Below are the code and all the weights of a small trained network. Each question names an input and a class and asks about switching units off, where a switched-off unit gives its printed mean instead of its output.

import numpy as np


def w(rows, s, z=0):
    codes = np.array(rows[::2]) - 128.0
    scale = np.full(codes.shape[1], s)
    scale[-1] = z or s
    return codes * scale


def f(y):
    return y / 2 * (1 + np.tanh(0.7978845608 * (y + 0.044715 * y**3)))


def log_softmax(a):
    a = a - a.max(-1, keepdims=True)
    return a - np.log(np.exp(a).sum(-1, keepdims=True))


def net(x, mask):
    res = np.array(x, float).reshape(1, 4) / 4 @ E
    y = f(res @ A[0][:, :-1].T + A[0][:, -1])
    res = res + np.where(mask, y, B[0][:, -1]) @ B[0][:, :-1]
    return log_softmax(res[-1] @ U[:, :-1].T + U[:, -1])


A, B = {}, {}
E = w([
[155,99,191,43,73,97],'x0',
[162,58,56,142,43,122],'x1',
[154,245,117,128,51,56],'x2',
[212,135,179,184,136,196],'x3',
],0.011)
A[0] = w([
[173,34,62,158,7,111,106],'N0',
[142,196,120,109,81,127,82],'N1',
[201,176,119,209,147,204,116],'N2',
[68,177,189,178,180,107,121],'N3',
[75,174,62,210,171,153,127],'N4',
[229,122,189,79,110,173,124],'N5',
[210,123,135,147,128,163,120],'N6',
[161,196,122,103,97,100,135],'N7',
[234,143,193,114,113,187,137],'N8',
[19,219,236,106,154,186,69],'N9',
[107,91,134,107,151,169,70],'N10',
[108,49,97,114,133,174,76],'N11',
[30,148,70,55,127,123,117],'N12',
[206,93,191,10,91,83,165],'N13',
[209,116,155,192,108,147,59],'N14',
[54,141,114,117,135,93,238],'N15',
[86,52,176,113,174,143,82],'N16',
[123,84,149,144,136,135,49],'N17',
[172,147,241,12,203,84,117],'N18',
[179,204,58,162,38,121,94],'N19',
[130,62,117,129,185,118,95],'N20',
[133,204,133,112,88,88,137],'N21',
[109,100,201,57,76,129,3],'N22',
[37,111,55,65,101,103,71],'N23',
[140,54,128,136,165,168,141],'N24',
[147,173,90,179,141,98,120],'N25',
[142,104,68,128,63,172,58],'N26',
],0.011,0.0057)
B[0] = w([
[177,155,129,185,31,112,247],'N0',
[136,146,156,43,183,121,180],'N1',
[54,85,150,152,149,99,200],'N2',
[167,148,119,171,57,123,187],'N3',
[79,110,3,139,77,234,208],'N4',
[75,108,129,145,144,143,189],'N5',
[108,105,172,161,144,75,167],'N6',
[153,143,151,101,194,142,201],'N7',
[79,106,176,174,174,99,199],'N8',
[202,160,164,157,35,79,210],'N9',
[133,187,136,70,153,106,148],'N10',
[147,176,132,68,148,111,176],'N11',
[83,85,182,160,157,82,208],'N12',
[87,98,35,133,135,209,241],'N13',
[64,166,167,128,100,74,169],'N14',
[116,63,183,175,137,140,208],'N15',
[141,163,154,86,170,122,175],'N16',
[117,177,110,122,130,111,134],'N17',
[142,130,104,161,53,169,222],'N18',
[153,155,132,88,164,135,228],'N19',
[144,194,127,89,169,122,162],'N20',
[128,143,111,98,189,125,215],'N21',
[60,140,75,99,103,167,167],'N22',
[81,100,167,157,134,43,210],'N23',
[161,194,132,114,164,141,184],'N24',
[123,137,105,81,167,169,173],'N25',
[159,160,132,137,53,105,169],'N26',
],0.011,0.013)
U = w([
[6,109,215,165,157,66,84],'0',
[57,145,68,133,119,216,139],'1',
[230,183,167,167,48,107,91],'2',
[170,219,171,29,220,125,90],'3',
[140,88,149,173,169,163,254],'4',
],0.011,0.0091)

Each question gives the input, the list of numbers given to net, and the class t.
The units are the neurons (one row each of A and B). Each row of codes is followed by its name. A weight is (code - 128) times the scale printed after its matrix; where a second scale follows, it is the last column's (A, B and U).
mask holds one flag per neuron, in row order. A switched-off neuron (its flag False) gives its mean, the last column of its row in B, instead of its output. The means were averaged over made-up inputs and are rounded, as every weight is.
A unit's drop is (log p(t) with every unit on - log p(t) with that unit switched off) / (log p(t) with every unit on - log p(t) with every unit switched off).
The circuit of an input: a set's keep is (log p(t) with only the set's units on - log p(t) with every unit switched off) / (log p(t) with every unit on - log p(t) with every unit switched off). Starting from the 12 units with the biggest drops (on a tie, the unit counted first), units are removed one at a time, each time the one whose removal leaves the highest keep (on an exact tie, the one counted first), for as long as the keep stays at least 0.8.
circuit, biggest first: the units of the circuit, biggest drop first
k most important neurons: the k neurons with the biggest drops, biggest first
drop when u is switched off: that unit's drop, to one decimal
input [2,-1,-5,4], class 3: most important neuron -> N24
input [7,-7,3,8], class 0: 3 most important neurons -> N8; N5; N4
input [-2,-7,6,-4], class 2: 2 most important neurons -> N9; N3
input [8,0,-3,-6], class 1: 2 most important neurons -> N13; N22
input [4,2,-5,3], class 3: 2 most important neurons -> N4; N24
input [1,8,-5,-8], class 0: 4 most important neurons -> N23; N12; N9; N18
input [7,-7,-3,-6], class 1: 3 most important neurons -> N13; N18; N22
input [0,7,-8,-7], class 3: 3 most important neurons -> N11; N20; N24
input [2,3,1,-3], class 4: 4 most important neurons -> N9; N14; N2; N8
input [-6,8,4,-1], class 2: 2 most important neurons -> N0; N13
input [-5,6,-7,-8], class 0: 2 most important neurons -> N23; N12
input [-1,-5,-7,6], class 3: 2 most important neurons -> N24; N16
input [5,-7,1,7], class 0: 4 most important neurons -> N8; N5; N0; N2
input [8,-2,6,1], class 1: circuit, biggest first -> N13
input [8,-2,8,-4], class 1: 3 most important neurons -> N13; N18; N22
input [-6,-3,7,-4], class 3: 3 most important neurons -> N13; N1; N19
input [-1,3,-1,8], class 0: drop when N17 is switched off -> 0.0
input [5,-5,-5,6], class 0: drop when N5 is switched off -> 0.5
input [-3,2,7,8], class 0: drop when N2 is switched off -> 0.7
input [-6,-7,-2,6], class 2: drop when N12 is switched off -> 0.3
input [5,-8,1,2], class 2: circuit, biggest first -> N9
